Here is a tiny trained network, its code and every weight. The questions are about switching its units off for an input and a target symbol, where a switched-off unit gives its printed mean instead of its output.

import numpy as np


def w(rows, s, z=0):
    codes = np.array(rows[::2]) - 128.0
    scale = np.full(codes.shape[1], s)
    scale[-1] = z or s
    return codes * scale


def f(y):
    return np.maximum(y, 0)


def softmax(a):
    e = np.exp(a - a.max(-1, keepdims=True))
    return e / e.sum(-1, keepdims=True)


def log_softmax(a):
    a = a - a.max(-1, keepdims=True)
    return a - np.log(np.exp(a).sum(-1, keepdims=True))


def net(x, mask):
    ids = ['αβγδεζηθμξπστφψω'.index(c) for c in x.split()]
    T = len(ids)
    res = E[ids] + P[:T]
    u = 0
    for l in range(2):
        r = res
        for j in range(2):
            rows = slice(2 * j, 2 * j + 2)
            q, k, v = (r @ M[l][rows].T for M in (Q, K, V))
            z = softmax(np.where(np.tri(T) > 0, q @ k.T / 2**0.5, -1e9)) @ v
            o = O[l][rows]
            res = res + np.where(mask[u + j], z, o[:, -1]) @ o[:, :-1]
        u += 2
        y = f(res @ A[l][:, :-1].T + A[l][:, -1])
        res = res + np.where(mask[u : u + 12], y, B[l][:, -1]) @ B[l][:, :-1]
        u += 12
    return log_softmax(res[-1] @ U[:, :-1].T + U[:, -1])


Q, K, V, O, A, B = {}, {}, {}, {}, {}, {}
E = w([
[113,159,129,92,84,145,128,138,67,114,139],'α',
[130,150,142,126,100,74,82,159,169,115,176],'β',
[100,121,182,100,170,164,153,84,125,139,139],'γ',
[135,89,87,133,112,156,82,153,106,125,151],'δ',
[68,176,69,133,143,142,143,107,70,112,146],'ε',
[137,158,152,74,102,112,120,151,168,182,89],'ζ',
[196,129,106,118,186,102,143,105,131,94,118],'η',
[130,106,152,124,166,106,122,159,164,185,81],'θ',
[129,103,119,137,135,105,145,67,133,147,124],'μ',
[151,176,111,128,128,104,169,115,123,101,74],'ξ',
[87,178,92,129,75,133,74,83,159,131,114],'π',
[142,129,136,100,134,111,169,105,100,84,70],'σ',
[163,124,145,72,176,137,133,81,138,115,117],'τ',
[156,4,113,129,90,153,166,171,137,133,106],'φ',
[134,123,157,165,160,127,142,166,132,91,129],'ψ',
[166,145,144,167,134,172,97,136,123,133,65],'ω',
],0.026)
P = w([
[134,191,101,121,175,142,147,78,141,101,175],'0',
[138,114,99,99,254,118,161,62,169,165,106],'1',
[175,139,87,113,178,132,157,111,122,210,174],'2',
[112,169,134,134,187,56,133,60,133,158,124],'3',
[185,81,130,130,133,113,172,95,144,152,143],'4',
[169,95,117,116,159,114,141,110,104,155,123],'5',
[121,102,142,124,193,83,115,71,99,121,75],'6',
[165,131,119,113,119,107,123,139,51,157,135],'7',
[137,172,161,138,69,71,84,150,29,171,133],'8',
[182,82,150,117,106,99,120,107,94,148,104],'9',
[134,156,142,121,115,77,84,126,45,163,113],'10',
[184,89,148,120,75,124,147,132,79,150,154],'11',
],0.0066)
Q[0] = w([
[146,161,90,155,97,94,2,157,187,138,129],'0.h0',
[114,204,106,148,117,140,6,173,148,148,121],'0.h0',
[43,119,131,106,196,54,184,153,142,90,187],'0.h1',
[145,163,174,235,81,121,128,145,167,50,130],'0.h1',
],0.0057)
K[0] = w([
[96,81,149,146,118,197,95,193,114,112,148],'0.h0',
[109,178,142,111,122,96,35,153,165,113,146],'0.h0',
[126,76,82,130,162,71,198,2,105,126,176],'0.h1',
[62,94,133,111,187,125,196,131,110,73,162],'0.h1',
],0.0059)
V[0] = w([
[197,131,161,156,71,123,97,159,148,131,136],'0.h0',
[181,177,137,148,108,151,193,47,117,149,101],'0.h0',
[131,112,136,80,45,78,97,130,175,167,144],'0.h1',
[74,53,72,183,81,70,253,86,146,164,190],'0.h1',
],0.0059)
O[0] = w([
[142,121,140,77,198,144,110,146,196,215,105,17],'0.h0',
[74,210,155,94,230,101,129,130,51,144,64,254],'0.h0',
[120,189,160,86,142,63,39,82,53,151,82,73],'0.h1',
[129,129,88,157,113,90,159,150,90,254,135,100],'0.h1',
],0.0093,0.0029)
A[0] = w([
[100,156,173,88,123,142,104,117,124,101,171,191],'0.n0',
[139,142,122,139,117,167,143,96,132,69,166,126],'0.n1',
[102,101,56,157,91,149,109,112,79,177,158,110],'0.n2',
[102,145,187,111,137,154,168,139,125,84,101,159],'0.n3',
[164,227,144,137,137,115,155,104,110,127,26,158],'0.n4',
[158,189,134,162,141,113,132,132,128,128,83,144],'0.n5',
[94,167,123,138,47,172,84,2,150,125,153,166],'0.n6',
[156,105,141,178,148,158,118,168,177,130,134,161],'0.n7',
[167,142,146,132,79,68,115,132,120,73,162,103],'0.n8',
[81,109,92,197,102,25,143,88,92,114,141,234],'0.n9',
[107,147,153,139,144,164,151,189,178,133,138,165],'0.n10',
[162,146,134,188,135,95,77,48,139,174,123,252],'0.n11',
],0.0075,0.0024)
B[0] = w([
[88,86,61,86,182,85,182,158,153,130,211,198],'0.n0',
[75,101,121,104,128,179,134,114,192,110,117,170],'0.n1',
[57,33,109,120,174,199,148,78,171,122,123,183],'0.n2',
[134,222,123,150,136,139,162,164,114,127,159,223],'0.n3',
[126,107,63,100,137,171,66,208,116,125,203,255],'0.n4',
[142,119,52,115,189,106,96,179,165,76,189,173],'0.n5',
[63,87,233,99,171,202,163,210,77,179,32,195],'0.n6',
[141,125,85,206,156,185,199,155,62,17,58,169],'0.n7',
[128,80,22,130,190,124,108,179,136,122,125,152],'0.n8',
[255,114,66,146,124,166,83,155,129,157,77,221],'0.n9',
[164,142,160,88,153,69,66,89,144,162,152,150],'0.n10',
[178,137,151,52,213,173,108,181,31,143,164,209],'0.n11',
],0.0057,0.0064)
Q[1] = w([
[93,143,153,123,66,65,167,139,166,73,111],'1.h0',
[98,82,107,81,198,176,200,207,84,107,130],'1.h0',
[172,95,148,135,105,158,40,108,147,130,108],'1.h1',
[131,177,150,194,45,83,60,70,255,128,76],'1.h1',
],0.0061)
K[1] = w([
[60,88,112,108,158,155,113,137,183,186,218],'1.h0',
[218,155,200,155,42,127,4,126,71,110,161],'1.h0',
[116,183,153,156,114,135,244,199,130,122,97],'1.h1',
[102,127,80,113,254,142,221,132,158,129,216],'1.h1',
],0.0043)
V[1] = w([
[78,156,105,186,117,68,125,255,200,148,161],'1.h0',
[122,161,122,88,102,114,197,110,190,183,208],'1.h0',
[56,185,108,179,97,141,56,123,189,178,129],'1.h1',
[152,100,101,156,135,110,81,61,112,96,199],'1.h1',
],0.0056)
O[1] = w([
[116,120,16,105,81,15,225,164,136,132,153,65],'1.h0',
[48,42,123,55,59,82,118,95,100,33,154,5],'1.h0',
[2,87,76,143,151,137,111,222,156,151,137,2],'1.h1',
[197,106,9,242,129,189,142,183,60,82,238,112],'1.h1',
],0.0083,0.0055)
A[1] = w([
[199,141,155,176,148,73,67,110,197,45,234,168],'1.n0',
[58,76,127,161,77,20,61,26,186,106,130,93],'1.n1',
[59,131,136,138,191,92,252,155,104,169,138,79],'1.n2',
[80,69,118,119,189,213,155,130,109,83,142,148],'1.n3',
[145,195,92,140,173,59,23,128,28,121,102,170],'1.n4',
[132,100,213,235,111,56,137,200,86,36,173,63],'1.n5',
[146,186,76,139,116,54,153,104,99,139,111,110],'1.n6',
[201,165,133,83,177,86,89,129,73,162,55,189],'1.n7',
[178,35,117,91,43,118,143,129,156,143,126,107],'1.n8',
[71,117,64,106,122,36,85,165,149,137,165,47],'1.n9',
[151,91,186,32,135,146,160,108,24,174,181,251],'1.n10',
[16,119,185,139,98,205,171,73,1,48,156,150],'1.n11',
],0.0056,0.002)
B[1] = w([
[2,13,129,113,166,118,254,134,102,210,184,163],'1.n0',
[104,148,159,48,100,23,112,102,131,125,82,128],'1.n1',
[105,189,63,177,164,58,113,226,146,98,126,168],'1.n2',
[105,109,182,188,94,77,98,79,146,122,121,201],'1.n3',
[172,99,96,76,80,216,147,118,162,176,163,204],'1.n4',
[142,137,168,63,48,83,181,127,81,155,71,136],'1.n5',
[145,191,141,97,186,173,199,115,81,114,130,138],'1.n6',
[98,71,62,103,148,31,174,161,85,111,134,245],'1.n7',
[182,185,43,179,39,180,159,52,70,102,136,145],'1.n8',
[236,129,179,113,36,207,140,93,205,215,98,136],'1.n9',
[139,117,99,183,69,111,38,136,87,58,144,239],'1.n10',
[94,124,50,151,19,67,43,94,144,165,81,185],'1.n11',
],0.0051,0.012)
U = w([
[146,82,90,222,54,126,137,138,165,99,89,74],'α',
[185,103,128,229,152,160,46,163,124,97,200,164],'β',
[82,171,43,160,69,191,199,29,163,219,106,35],'γ',
[140,169,213,139,166,218,253,133,133,167,135,190],'δ',
[180,243,136,121,133,206,185,129,146,100,125,164],'ε',
[117,141,99,77,42,73,99,139,146,56,125,217],'ζ',
[187,143,173,121,102,114,179,9,3,222,117,148],'η',
[94,189,191,184,141,77,120,64,83,105,210,169],'θ',
[117,118,157,40,149,192,171,36,121,51,221,2],'μ',
[101,97,141,107,129,84,128,169,162,152,25,177],'ξ',
[101,55,139,141,111,90,191,141,181,186,172,125],'π',
[53,77,154,87,144,166,157,123,129,190,66,52],'σ',
[112,64,43,136,118,59,183,153,136,103,205,65],'τ',
[129,54,123,122,137,162,24,60,190,21,207,167],'φ',
[166,169,121,56,60,139,112,101,189,138,153,58],'ψ',
[155,192,96,131,97,99,233,147,99,93,102,96],'ω',
],0.005,0.0023)

Each question gives the input, a string of symbols that net reads in full, and the target symbol t.
The units are the heads (2 rows each of Q, K, V and O) and the neurons (one row each of A and B). Each row of codes is followed by its name. A weight is (code - 128) times the scale printed after its matrix; where a second scale follows, it is the last column's (O, A, B and U).
mask holds one flag per unit, layer by layer, with each layer's heads first. A switched-off unit (its flag False) gives its mean, the last column of its rows in O or B, instead of its output. The means were averaged over made-up inputs and are rounded, as every weight is.
A unit's drop is (log p(t) with every unit on - log p(t) with that unit switched off) / (log p(t) with every unit on - log p(t) with every unit switched off).
The circuit of an input: a set's keep is (log p(t) with only the set's units on - log p(t) with every unit switched off) / (log p(t) with every unit on - log p(t) with every unit switched off). Starting from the 12 units with the biggest drops (on a tie, the unit counted first), units are removed one at a time, each time the one whose removal leaves the highest keep (on an exact tie, the one counted first), for as long as the keep stays at least 0.8.
circuit, biggest first: the units of the circuit, biggest drop first
most important unit: the unit with the biggest drop
k most important neurons: the k neurons with the biggest drops, biggest first
k most important neurons of layer l: the k neurons of layer l with the biggest drops, biggest first
heads that matter: for each layer, one digit per head in row order, 1 if its drop is at least 0.15 and else 0, layers parted by /
drop of u: that unit's drop, to one decimal
input β φ μ μ ε, target η: circuit, biggest first => 0.n0, 0.h1, 0.n11, 1.h1
input ψ δ δ α δ π, target σ: circuit, biggest first => 0.n6, 1.h1
input ξ ξ π, target σ: heads that matter => 00 / 01
input γ ω τ, target δ: heads that matter => 01 / 10
input γ τ γ, target φ: heads that matter => 01 / 10
input τ ω τ γ ε γ ω σ, target ε: most important unit => 1.h0
input ζ γ γ μ ζ τ β δ φ, target η: circuit, biggest first => 0.h1, 0.n4, 0.n0, 1.h1
input ω β β ψ μ ε μ δ η, target τ: 4 most important neurons => 1.n0, 1.n7, 0.n5, 0.n6
input γ ε σ μ μ, target η: 2 most important neurons of layer 0 => 0.n9, 0.n11
input δ δ μ δ φ ζ ε δ, target φ: circuit, biggest first => 0.n2, 0.h0, 1.h0, 1.n7
input ε ε ξ γ β, target τ: heads that matter => 00 / 10
input β μ μ φ, target η: heads that matter => 01 / 00
input τ β η μ γ μ φ ζ α, target ζ: circuit, biggest first => 1.h0, 1.n10, 1.n11
input μ δ δ β ε β β β, target τ: circuit, biggest first => 1.h0
input γ γ δ θ τ τ γ δ, target φ: 2 most important neurons of layer 0 => 0.n2, 0.n3
input η γ ω ψ γ ψ, target δ: 3 most important neurons of layer 1 => 1.n10, 1.n11, 1.n0
input γ γ β γ, target τ: circuit, biggest first => 1.h0, 0.n0
input μ δ γ ε, target γ: heads that matter => 01 / 00
input μ δ μ, target β: 2 most important neurons of layer 0 => 0.n11, 0.n2
input β φ δ σ γ ε, target γ: most important unit => 0.n2
input η ε η δ γ α γ δ β ζ α, target ζ: 3 most important neurons of layer 0 => 0.n2, 0.n6, 0.n9
input ξ γ γ γ τ ξ γ, target θ: 2 most important neurons => 1.n4, 0.n9
input δ π ζ γ ε τ, target φ: 2 most important neurons of layer 1 => 1.n10, 1.n0
input γ δ ω ω, target δ: 4 most important neurons => 1.n10, 1.n0, 1.n11, 0.n7
input μ β γ η, target τ: 2 most important neurons of layer 0 => 0.n5, 0.n4
input ω θ φ ω, target δ: 2 most important neurons of layer 1 => 1.n10, 1.n0
input ε ζ ε σ ξ γ γ, target θ: drop of 1.n7 => 0.1
input γ σ ε β γ γ γ, target τ: drop of 1.h1 => 0.2
input σ γ γ γ γ ω ψ, target δ: drop of 1.n10 => 0.3
